Below is a small trained network, with its code and all its weights. Each question gives an input and a class and asks what happens when units are switched off, that is, made to give their printed mean instead of their output.

import numpy as np


def w(rows, s, z=0):
    codes = np.array(rows[::2]) - 128.0
    scale = np.full(codes.shape[1], s)
    scale[-1] = z or s
    return codes * scale


def norm(h):
    return h / np.sqrt((h * h).mean(-1, keepdims=True) + 1e-5)


def f(y):
    return y / 2 * (1 + np.tanh(0.7978845608 * (y + 0.044715 * y**3)))


def log_softmax(a):
    a = a - a.max(-1, keepdims=True)
    return a - np.log(np.exp(a).sum(-1, keepdims=True))


def net(x, mask):
    res = np.array(x, float).reshape(1, 7) / 4 @ E
    u = 0
    for l in range(3):
        y = f(norm(res) @ A[l][:, :-1].T + A[l][:, -1])
        res = res + np.where(mask[u : u + 13], y, B[l][:, -1]) @ B[l][:, :-1]
        u += 13
    return log_softmax(norm(res)[-1] @ U[:, :-1].T + U[:, -1])


A, B = {}, {}
E = w([
[117,24,127,110],'x0',
[134,129,125,126],'x1',
[255,146,194,28],'x2',
[129,130,129,127],'x3',
[97,131,210,149],'x4',
[11,161,124,6],'x5',
[129,128,126,130],'x6',
],0.0056)
A[0] = w([
[155,177,115,120,174],'L0N1',
[123,4,149,111,57],'L0N2',
[133,223,146,165,91],'L0N3',
[167,113,104,108,57],'L0N4',
[110,117,150,45,3],'L0N5',
[153,85,169,131,162],'L0N6',
[111,74,154,87,73],'L0N7',
[155,143,189,172,134],'L0N8',
[103,132,80,129,128],'L0N9',
[158,110,122,192,42],'L0N10',
[69,151,95,156,118],'L0N11',
[179,103,84,95,132],'L0N12',
[123,28,130,107,81],'L0N13',
],0.013,0.002)
B[0] = w([
[161,163,99,150,188],'L0N1',
[147,247,112,168,254],'L0N2',
[153,188,77,135,232],'L0N3',
[124,125,164,136,145],'L0N4',
[113,100,109,111,240],'L0N5',
[167,127,129,169,202],'L0N6',
[158,148,91,103,190],'L0N7',
[174,107,96,113,230],'L0N8',
[93,122,136,138,178],'L0N9',
[134,75,88,97,227],'L0N10',
[95,111,136,133,253],'L0N11',
[162,117,147,124,197],'L0N12',
[139,222,103,164,219],'L0N13',
],0.011,0.0031)
A[1] = w([
[85,158,134,94,60],'L1N1',
[105,195,154,95,102],'L1N2',
[98,113,164,152,118],'L1N3',
[220,92,180,196,152],'L1N4',
[50,125,181,49,3],'L1N5',
[171,110,161,87,62],'L1N6',
[253,145,122,116,138],'L1N7',
[87,121,106,67,99],'L1N8',
[148,87,194,189,100],'L1N9',
[91,174,114,122,88],'L1N10',
[100,85,122,151,100],'L1N11',
[143,67,85,162,160],'L1N12',
[149,112,151,110,89],'L1N13',
],0.012,0.0045)
B[1] = w([
[158,149,128,98,140],'L1N1',
[206,111,106,113,160],'L1N2',
[93,114,77,170,125],'L1N3',
[115,89,75,29,204],'L1N4',
[96,153,157,53,155],'L1N5',
[67,127,169,185,135],'L1N6',
[3,132,162,169,255],'L1N7',
[187,134,74,53,150],'L1N8',
[120,155,73,107,131],'L1N9',
[188,173,128,158,154],'L1N10',
[69,104,197,187,134],'L1N11',
[93,180,123,84,170],'L1N12',
[103,152,180,186,120],'L1N13',
],0.0062,0.008)
A[2] = w([
[176,167,231,79,240],'L2N1',
[6,64,97,133,52],'L2N2',
[166,98,177,50,171],'L2N3',
[128,206,155,125,109],'L2N4',
[200,148,81,143,2],'L2N5',
[49,151,142,142,164],'L2N6',
[148,155,178,86,91],'L2N7',
[191,43,112,198,139],'L2N8',
[202,54,85,175,147],'L2N9',
[150,166,93,160,109],'L2N10',
[155,107,5,108,189],'L2N11',
[146,106,159,135,10],'L2N12',
[58,144,119,76,215],'L2N13',
],0.011,0.0019)
B[2] = w([
[66,131,96,203,202],'L2N1',
[158,113,151,152,230],'L2N2',
[103,16,141,203,174],'L2N3',
[150,77,156,160,195],'L2N4',
[118,165,85,152,169],'L2N5',
[172,74,115,127,193],'L2N6',
[86,70,96,158,155],'L2N7',
[120,190,169,2,146],'L2N8',
[30,124,123,54,156],'L2N9',
[145,142,200,127,190],'L2N10',
[178,102,200,111,253],'L2N11',
[82,145,105,127,105],'L2N12',
[209,137,150,133,226],'L2N13',
],0.0078,0.0059)
U = w([
[151,220,54,155,110],'0',
[101,95,96,6,104],'1',
[141,95,120,159,253],'2',
[62,49,95,220,42],'3',
],0.013,0.0054)

Each question gives the input, the list of numbers given to net, and the class t.
The units are the neurons (one row each of A and B). Each row of codes is followed by its name. A weight is (code - 128) times the scale printed after its matrix; where a second scale follows, it is the last column's (A, B and U).
mask holds one flag per neuron, layer by layer. A switched-off neuron (its flag False) gives its mean, the last column of its row in B, instead of its output. The means were averaged over made-up inputs and are rounded, as every weight is.
A unit's drop is (log p(t) with every unit on - log p(t) with that unit switched off) / (log p(t) with every unit on - log p(t) with every unit switched off).
The circuit of an input: a set's keep is (log p(t) with only the set's units on - log p(t) with every unit switched off) / (log p(t) with every unit on - log p(t) with every unit switched off). Starting from the 12 units with the biggest drops (on a tie, the unit counted first), units are removed one at a time, each time the one whose removal leaves the highest keep (on an exact tie, the one counted first), for as long as the keep stays at least 0.8.
circuit, biggest first: the units of the circuit, biggest drop first
most important unit: the unit with the biggest drop
k most important neurons: the k neurons with the biggest drops, biggest first
drop of u: that unit's drop, to one decimal
input [6,5,8,-6,-2,-4,2], class 3: most important unit	L1N7
input [8,-4,6,-5,-6,4,5], class 0: circuit, biggest first	[L0N2 L0N13]
input [8,-2,4,1,1,-7,-1], class 0: circuit, biggest first	[L0N2 L0N13]
input [8,-3,8,2,7,-6,6], class 0: 3 most important neurons	[L0N2 L0N13 L0N6]
input [3,0,-4,4,4,3,-3], class 2: 2 most important neurons	[L0N3 L2N6]
input [4,6,7,2,0,-5,-1], class 3: circuit, biggest first	[L1N7 L2N1]
input [-4,6,3,-7,-6,1,3], class 2: 2 most important neurons	[L0N2 L2N4]
input [0,-7,2,-8,-3,-3,-3], class 1: circuit, biggest first	[L1N4 L0N2]
input [7,-8,3,0,1,6,8], class 0: 2 most important neurons	[L0N2 L0N13]
input [8,-4,7,7,-3,2,-7], class 0: 3 most important neurons	[L0N2 L0N13 L0N7]
input [-1,4,4,7,-6,4,-5], class 2: 3 most important neurons	[L2N3 L0N5 L2N13]
input [-6,-5,1,1,-7,6,-8], class 2: 2 most important neurons	[L2N11 L0N2]
input [5,0,2,1,6,-6,-2], class 1: 4 most important neurons	[L1N4 L0N10 L0N8 L0N6]
input [-1,-5,7,6,-5,-8,3], class 1: most important unit	L2N8
input [-5,4,5,-7,-7,4,-3], class 2: 3 most important neurons	[L0N2 L0N13 L2N4]
input [-2,0,-2,-7,-3,4,7], class 1: 2 most important neurons	[L1N5 L0N2]
input [7,-1,-1,0,-1,5,7], class 0: drop of L1N1	0.0
input [-3,-2,4,-1,7,-7,-7], class 1: drop of L0N8	0.4
input [8,1,-5,4,-3,-4,5], class 0: drop of L0N2	0.8
input [1,2,6,5,-5,0,-5], class 3: drop of L0N12	0.1
input [2,-7,5,-6,3,-6,-1], class 1: most important neuron	[L0N6]
